Below is a small trained network, with its code and all its weights. Each question gives an input and a target symbol and asks what happens when units are switched off, that is, made to give their printed mean instead of their output.

import numpy as np


def w(rows, s, z=0):
    codes = np.array(rows[::2]) - 128.0
    scale = np.full(codes.shape[1], s)
    scale[-1] = z or s
    return codes * scale


def norm(h):
    return h / np.sqrt((h * h).mean(-1, keepdims=True) + 1e-5)


def f(y):
    return y / 2 * (1 + np.tanh(0.7978845608 * (y + 0.044715 * y**3)))


def softmax(a):
    e = np.exp(a - a.max(-1, keepdims=True))
    return e / e.sum(-1, keepdims=True)


def log_softmax(a):
    a = a - a.max(-1, keepdims=True)
    return a - np.log(np.exp(a).sum(-1, keepdims=True))


def net(x, mask):
    ids = ['ΘΞαζμψω'.index(c) for c in x.split()]
    T = len(ids)
    res = E[ids] + P[:T]
    u = 0
    for l in range(2):
        r = norm(res)
        for j in range(2):
            rows = slice(4 * j, 4 * j + 4)
            q, k, v = (r @ M[l][rows].T for M in (Q, K, V))
            z = softmax(np.where(np.tri(T) > 0, q @ k.T / 4**0.5, -1e9)) @ v
            o = O[l][rows]
            res = res + np.where(mask[u + j], z, o[:, -1]) @ o[:, :-1]
        u += 2
        y = f(norm(res) @ A[l][:, :-1].T + A[l][:, -1])
        res = res + np.where(mask[u : u + 8], y, B[l][:, -1]) @ B[l][:, :-1]
        u += 8
    return log_softmax(norm(res)[-1] @ U[:, :-1].T + U[:, -1])


Q, K, V, O, A, B = {}, {}, {}, {}, {}, {}
E = w([
[125,123,164,121,90],'Θ',
[2,236,170,157,99],'Ξ',
[35,97,190,130,183],'α',
[181,215,27,179,136],'ζ',
[210,176,135,52,139],'μ',
[188,103,207,48,112],'ψ',
[142,29,139,125,39],'ω',
],0.0055)
P = w([
[105,54,106,75,30],'0',
[54,126,132,38,61],'1',
[168,100,127,172,83],'2',
[72,161,158,70,81],'3',
[177,109,144,213,109],'4',
[85,187,176,88,94],'5',
[182,129,155,239,130],'6',
[99,213,202,102,105],'7',
[191,155,167,254,149],'8',
[98,211,199,99,102],'9',
],0.0036)
Q[0] = w([
[184,110,176,158,73],'0.h1',
[223,144,128,106,59],'0.h1',
[181,176,155,106,66],'0.h1',
[74,180,165,99,128],'0.h1',
[26,175,2,5,179],'0.h2',
[182,182,183,92,98],'0.h2',
[35,105,28,22,97],'0.h2',
[44,196,217,108,72],'0.h2',
],0.0083)
K[0] = w([
[82,172,108,154,153],'0.h1',
[44,128,187,118,194],'0.h1',
[76,108,142,158,173],'0.h1',
[126,79,102,156,122],'0.h1',
[99,57,7,113,138],'0.h2',
[123,137,206,166,202],'0.h2',
[86,1,37,143,99],'0.h2',
[26,140,217,138,158],'0.h2',
],0.0097)
V[0] = w([
[65,221,221,189,143],'0.h1',
[128,166,120,125,114],'0.h1',
[169,141,196,103,19],'0.h1',
[136,142,126,87,138],'0.h1',
[91,148,148,86,252],'0.h2',
[192,58,56,198,234],'0.h2',
[84,137,229,218,130],'0.h2',
[41,204,91,211,103],'0.h2',
],0.0031)
O[0] = w([
[44,63,83,95,214,144],'0.h1',
[124,138,103,148,150,127],'0.h1',
[232,89,46,109,122,211],'0.h1',
[124,129,109,133,112,124],'0.h1',
[50,117,220,149,120,84],'0.h2',
[157,158,198,218,82,1],'0.h2',
[78,4,80,122,112,178],'0.h2',
[56,135,67,153,98,125],'0.h2',
],0.0034,0.0044)
A[0] = w([
[25,199,128,206,60,26],'0.n1',
[102,76,197,178,134,113],'0.n2',
[178,180,84,220,155,95],'0.n3',
[175,254,74,78,189,134],'0.n4',
[23,166,85,100,148,3],'0.n5',
[89,179,222,56,154,98],'0.n6',
[218,64,175,176,119,3],'0.n7',
[142,74,96,62,105,45],'0.n8',
],0.0053,0.004)
B[0] = w([
[184,191,59,47,245,86],'0.n1',
[104,53,132,145,111,144],'0.n2',
[57,103,189,133,72,100],'0.n3',
[82,62,216,188,62,171],'0.n4',
[253,112,200,161,142,100],'0.n5',
[98,36,93,192,67,185],'0.n6',
[221,28,181,130,83,118],'0.n7',
[125,182,69,165,208,249],'0.n8',
],0.0042,0.0014)
Q[1] = w([
[70,120,92,146,84],'1.h1',
[70,112,133,63,126],'1.h1',
[173,158,103,102,61],'1.h1',
[142,118,137,64,100],'1.h1',
[255,217,112,170,158],'1.h2',
[42,70,130,33,50],'1.h2',
[153,73,126,155,168],'1.h2',
[158,110,128,197,187],'1.h2',
],0.0099)
K[1] = w([
[126,58,49,141,99],'1.h1',
[84,51,122,59,114],'1.h1',
[194,209,70,68,231],'1.h1',
[157,116,158,40,167],'1.h1',
[255,127,80,39,48],'1.h2',
[36,180,144,215,194],'1.h2',
[183,22,100,110,230],'1.h2',
[187,13,120,65,130],'1.h2',
],0.0071)
V[1] = w([
[128,212,65,139,110],'1.h1',
[85,157,157,172,1],'1.h1',
[203,101,102,202,142],'1.h1',
[140,104,134,123,147],'1.h1',
[138,204,90,107,140],'1.h2',
[98,150,83,199,101],'1.h2',
[112,161,125,228,83],'1.h2',
[83,162,142,164,228],'1.h2',
],0.005)
O[1] = w([
[53,102,218,206,125,109],'1.h1',
[36,185,109,198,254,154],'1.h1',
[59,105,91,58,96,73],'1.h1',
[140,135,115,112,118,133],'1.h1',
[144,243,73,129,137,88],'1.h2',
[177,109,104,156,75,123],'1.h2',
[217,59,69,117,66,66],'1.h2',
[138,155,129,50,45,1],'1.h2',
],0.0044,0.0027)
A[1] = w([
[143,112,81,70,188,57],'1.n1',
[136,208,102,51,27,2],'1.n2',
[167,174,78,166,111,99],'1.n3',
[156,233,221,131,108,40],'1.n4',
[162,98,125,189,74,115],'1.n5',
[88,104,198,181,174,74],'1.n6',
[53,92,204,63,62,3],'1.n7',
[197,133,118,165,2,10],'1.n8',
],0.0087,0.0057)
B[1] = w([
[154,91,133,213,99,181],'1.n1',
[59,165,99,252,36,156],'1.n2',
[124,68,146,121,100,146],'1.n3',
[178,129,159,182,38,128],'1.n4',
[114,154,112,64,70,223],'1.n5',
[174,118,109,116,43,205],'1.n6',
[65,67,211,157,90,249],'1.n7',
[210,24,48,1,94,151],'1.n8',
],0.0076,0.0017)
U = w([
[53,187,74,78,223,215],'Θ',
[70,204,69,198,29,131],'Ξ',
[24,77,218,114,129,135],'α',
[168,126,45,39,81,255],'ζ',
[196,191,192,154,70,91],'μ',
[208,122,202,84,207,39],'ψ',
[173,74,84,254,191,29],'ω',
],0.0093,0.0027)

Each question gives the input, a string of symbols that net reads in full, and the target symbol t.
The units are the heads (4 rows each of Q, K, V and O) and the neurons (one row each of A and B). Each row of codes is followed by its name. A weight is (code - 128) times the scale printed after its matrix; where a second scale follows, it is the last column's (O, A, B and U).
mask holds one flag per unit, layer by layer, with each layer's heads first. A switched-off unit (its flag False) gives its mean, the last column of its rows in O or B, instead of its output. The means were averaged over made-up inputs and are rounded, as every weight is.
A unit's drop is (log p(t) with every unit on - log p(t) with that unit switched off) / (log p(t) with every unit on - log p(t) with every unit switched off).
The circuit of an input: a set's keep is (log p(t) with only the set's units on - log p(t) with every unit switched off) / (log p(t) with every unit on - log p(t) with every unit switched off). Starting from the 12 units with the biggest drops (on a tie, the unit counted first), units are removed one at a time, each time the one whose removal leaves the highest keep (on an exact tie, the one counted first), for as long as the keep stays at least 0.8.
units of the circuit, in order: the units of the circuit, biggest drop first
most important unit: the unit with the biggest drop
top k neurons: the k neurons with the biggest drops, biggest first
top k neurons in layer l: the k neurons of layer l with the biggest drops, biggest first
heads that matter: for each layer, one digit per head in row order, 1 if its drop is at least 0.15 and else 0, layers parted by /
input α ζ μ Θ Θ ω Θ Θ Ξ μ, target Ξ: most important unit -> 0.n1
input Ξ ω α ζ, target ζ: units of the circuit, in order -> (0.n4 1.h2 1.n8)
input μ Θ Θ ω ω Θ Θ ψ Θ, target ψ: heads that matter -> 01 / 01
input Θ ψ Θ, target ψ: units of the circuit, in order -> (0.h2 1.h2 1.h1 0.n6)
input Θ Θ ω Ξ ζ ψ, target ζ: heads that matter -> 10 / 01
input μ α ω μ, target α: heads that matter -> 00 / 00
input ψ ω Θ μ Θ, target μ: heads that matter -> 11 / 01
input Θ μ Θ, target μ: top 3 neurons -> (0.n4 0.n6 1.n8)
input Θ ω ω Θ α α ω ω ζ, target Ξ: top 3 neurons -> (1.n6 0.n3 0.n4)
input Ξ Θ ω α Θ Ξ Θ ψ, target Ξ: units of the circuit, in order -> (1.h2 1.n2)
input ω Θ ω Θ ω α ω ψ, target α: units of the circuit, in order -> (1.n7 0.n6)
input α Θ ω ζ Θ, target ζ: heads that matter -> 10 / 00
input Θ Θ Θ μ, target μ: heads that matter -> 00 / 11
input Θ α Θ, target α: units of the circuit, in order -> (1.h2)
input ω μ Θ ψ ω ζ Θ ζ, target ζ: top 2 neurons -> (0.n3 0.n4)
input ψ ω ψ ω, target ω: heads that matter -> 00 / 01
input Θ Θ Θ α Ξ α ω μ, target α: heads that matter -> 11 / 00
input Θ ω α ω Θ, target ζ: heads that matter -> 01 / 00
input Ξ Θ ψ μ Θ μ, target Ξ: top 2 neurons -> (1.n2 0.n1)
input ω Θ Θ α Θ Ξ Ξ, target Θ: units of the circuit, in order -> (0.n1)
input Θ Θ Ξ, target Θ: top 2 neurons in layer 0 -> (0.n1 0.n5)
input Θ Θ Θ μ Θ ψ, target ψ: top 2 neurons in layer 1 -> (1.n2 1.n7)
input μ Θ Θ Θ ω Θ Θ α Θ, target α: top 2 neurons in layer 0 -> (0.n8 0.n5)
